Here is a tiny trained network, its code and every weight. The questions are about switching its units off for an input and a target symbol, where a switched-off unit gives its printed mean instead of its output.

import numpy as np


def w(rows, s, z=0):
    codes = np.array(rows[::2]) - 128.0
    scale = np.full(codes.shape[1], s)
    scale[-1] = z or s
    return codes * scale


def norm(h):
    return h / np.sqrt((h * h).mean(-1, keepdims=True) + 1e-5)


def f(y):
    return np.maximum(y, 0)


def softmax(a):
    e = np.exp(a - a.max(-1, keepdims=True))
    return e / e.sum(-1, keepdims=True)


def log_softmax(a):
    a = a - a.max(-1, keepdims=True)
    return a - np.log(np.exp(a).sum(-1, keepdims=True))


def net(x, mask):
    ids = ['αδζθλμπστφψω'.index(c) for c in x.split()]
    T = len(ids)
    res = E[ids] + P[:T]
    r = norm(res)
    for j in range(2):
        rows = slice(3 * j, 3 * j + 3)
        q, k, v = (r @ M[0][rows].T for M in (Q, K, V))
        z = softmax(np.where(np.tri(T) > 0, q @ k.T / 3**0.5, -1e9)) @ v
        o = O[0][rows]
        res = res + np.where(mask[j], z, o[:, -1]) @ o[:, :-1]
    y = f(norm(res) @ A[0][:, :-1].T + A[0][:, -1])
    res = res + np.where(mask[2:6], y, B[0][:, -1]) @ B[0][:, :-1]
    return log_softmax(norm(res)[-1] @ U[:, :-1].T + U[:, -1])


Q, K, V, O, A, B = {}, {}, {}, {}, {}, {}
E = w([
[110,184,195,91,254],'α',
[131,91,193,143,74],'δ',
[142,67,66,194,92],'ζ',
[103,60,144,99,126],'θ',
[144,82,106,85,160],'λ',
[185,129,128,224,83],'μ',
[118,82,100,81,162],'π',
[117,74,115,79,174],'σ',
[104,64,181,106,138],'τ',
[189,130,200,107,153],'φ',
[128,215,217,157,129],'ψ',
[30,139,111,196,108],'ω',
],0.004)
P = w([
[132,156,183,84,8],'0',
[117,105,182,77,55],'1',
[120,103,179,88,82],'2',
[122,80,174,96,95],'3',
[120,72,179,122,114],'4',
[122,84,179,139,123],'5',
[125,86,167,147,139],'6',
[120,73,175,159,157],'7',
[120,69,166,175,180],'8',
[129,68,160,181,195],'9',
[127,63,165,186,213],'10',
[125,67,144,211,237],'11',
[132,67,150,216,246],'12',
[129,51,138,215,254],'13',
],0.0022)
Q[0] = w([
[124,52,254,214,147],'h0',
[112,140,173,197,84],'h0',
[127,2,173,182,209],'h0',
[150,217,49,55,81],'h1',
[134,124,196,119,231],'h1',
[134,57,198,160,177],'h1',
],0.0092)
K[0] = w([
[111,107,118,251,129],'h0',
[112,130,153,164,111],'h0',
[109,125,84,204,163],'h0',
[118,127,106,86,69],'h1',
[119,128,106,179,159],'h1',
[133,132,145,175,169],'h1',
],0.015)
V[0] = w([
[93,95,31,111,114],'h0',
[39,148,80,146,173],'h0',
[205,140,49,107,116],'h0',
[2,89,105,154,118],'h1',
[159,59,149,83,164],'h1',
[47,210,161,88,173],'h1',
],0.0061)
O[0] = w([
[124,162,254,135,127,99],'h0',
[128,165,186,76,55,71],'h0',
[109,101,198,204,128,2],'h0',
[19,123,97,171,62,96],'h1',
[143,41,153,55,117,245],'h1',
[58,173,191,57,242,132],'h1',
],0.0056,0.003)
A[0] = w([
[1,174,123,123,87,114],'n0',
[152,113,111,137,150,255],'n1',
[144,118,142,188,112,102],'n2',
[137,138,164,162,136,161],'n3',
],0.0073,0.0051)
B[0] = w([
[225,190,172,60,35,152],'n0',
[92,221,186,214,102,255],'n1',
[85,103,162,4,170,143],'n2',
[64,125,119,120,178,155],'n3',
],0.0044,0.0062)
U = w([
[157,124,117,246,136,118],'α',
[79,76,28,69,128,109],'δ',
[154,228,164,52,8,163],'ζ',
[229,139,93,120,135,60],'θ',
[70,204,130,119,224,238],'λ',
[102,95,139,114,115,4],'μ',
[101,202,69,137,122,98],'π',
[108,124,112,112,111,14],'σ',
[253,68,179,110,162,139],'τ',
[60,124,227,187,99,97],'φ',
[140,147,64,158,92,103],'ψ',
[23,53,98,123,100,247],'ω',
],0.0069,0.0033)

Each question gives the input, a string of symbols that net reads in full, and the target symbol t.
The units are the heads (3 rows each of Q, K, V and O) and the neurons (one row each of A and B). Each row of codes is followed by its name. A weight is (code - 128) times the scale printed after its matrix; where a second scale follows, it is the last column's (O, A, B and U).
mask holds one flag per unit, heads first, then neurons. A switched-off unit (its flag False) gives its mean, the last column of its rows in O or B, instead of its output. The means were averaged over made-up inputs and are rounded, as every weight is.
A unit's drop is (log p(t) with every unit on - log p(t) with that unit switched off) / (log p(t) with every unit on - log p(t) with every unit switched off).
The circuit of an input: a set's keep is (log p(t) with only the set's units on - log p(t) with every unit switched off) / (log p(t) with every unit on - log p(t) with every unit switched off). Starting from all 6 units, units are removed one at a time, each time the one whose removal leaves the highest keep (on an exact tie, the one counted first), for as long as the keep stays at least 0.8.
circuit, biggest first: the units of the circuit, biggest drop first
unit that matters most: the unit with the biggest drop
k most important neurons: the k neurons with the biggest drops, biggest first
which heads matter: for each layer, one digit per head in row order, 1 if its drop is at least 0.15 and else 0, layers parted by /
drop when u is switched off: that unit's drop, to one decimal
input φ ψ λ α ψ δ, target λ: which heads matter : 01
input φ θ ψ ψ, target λ: which heads matter : 01
input ψ τ φ ψ σ, target λ: unit that matters most : h1
input φ τ λ, target τ: 2 most important neurons : (n1 n3)
input λ τ σ ω ψ θ, target ζ: which heads matter : 10
input τ λ λ δ φ τ τ ψ φ ω ψ, target ζ: which heads matter : 10
input α θ τ τ δ, target λ: which heads matter : 11
input π λ θ δ ω τ, target ζ: circuit, biggest first : (n0 h1)
input π ζ π σ τ α λ ζ ζ τ α τ τ μ, target φ: which heads matter : 10
input τ λ τ φ λ λ λ ζ ζ α ψ ψ μ, target λ: 2 most important neurons : (n2 n3)
input τ δ φ ψ ζ τ π ψ τ ω ζ, target ζ: which heads matter : 11
input τ φ τ π ψ φ τ φ τ ζ ψ μ δ λ, target α: circuit, biggest first : (h1 n1)
input ψ π φ σ ψ ζ σ τ ψ ψ φ ω λ, target ζ: which heads matter : 10
input τ τ λ, target ω: circuit, biggest first : (h1 h0)
input ψ τ τ τ λ θ τ τ τ τ σ, target ω: circuit, biggest first : (h1)
input λ μ σ, target α: circuit, biggest first : (h1 h0)
input λ τ τ ζ τ ψ ω, target ζ: which heads matter : 00
input φ τ τ ω μ σ π τ τ τ τ δ, target ω: which heads matter : 01
input φ τ φ φ δ, target τ: which heads matter : 01
input τ φ δ ψ π τ μ τ, target α: circuit, biggest first : (h1)
input τ ω τ φ σ τ φ ω δ, target ζ: which heads matter : 10
input τ τ τ δ λ φ λ τ α ω τ, target ζ: drop when n0 is switched off : 0.2
input φ φ δ, target τ: drop when h1 is switched off : 1.6
input τ ψ α α φ, target λ: drop when h1 is switched off : 1.1
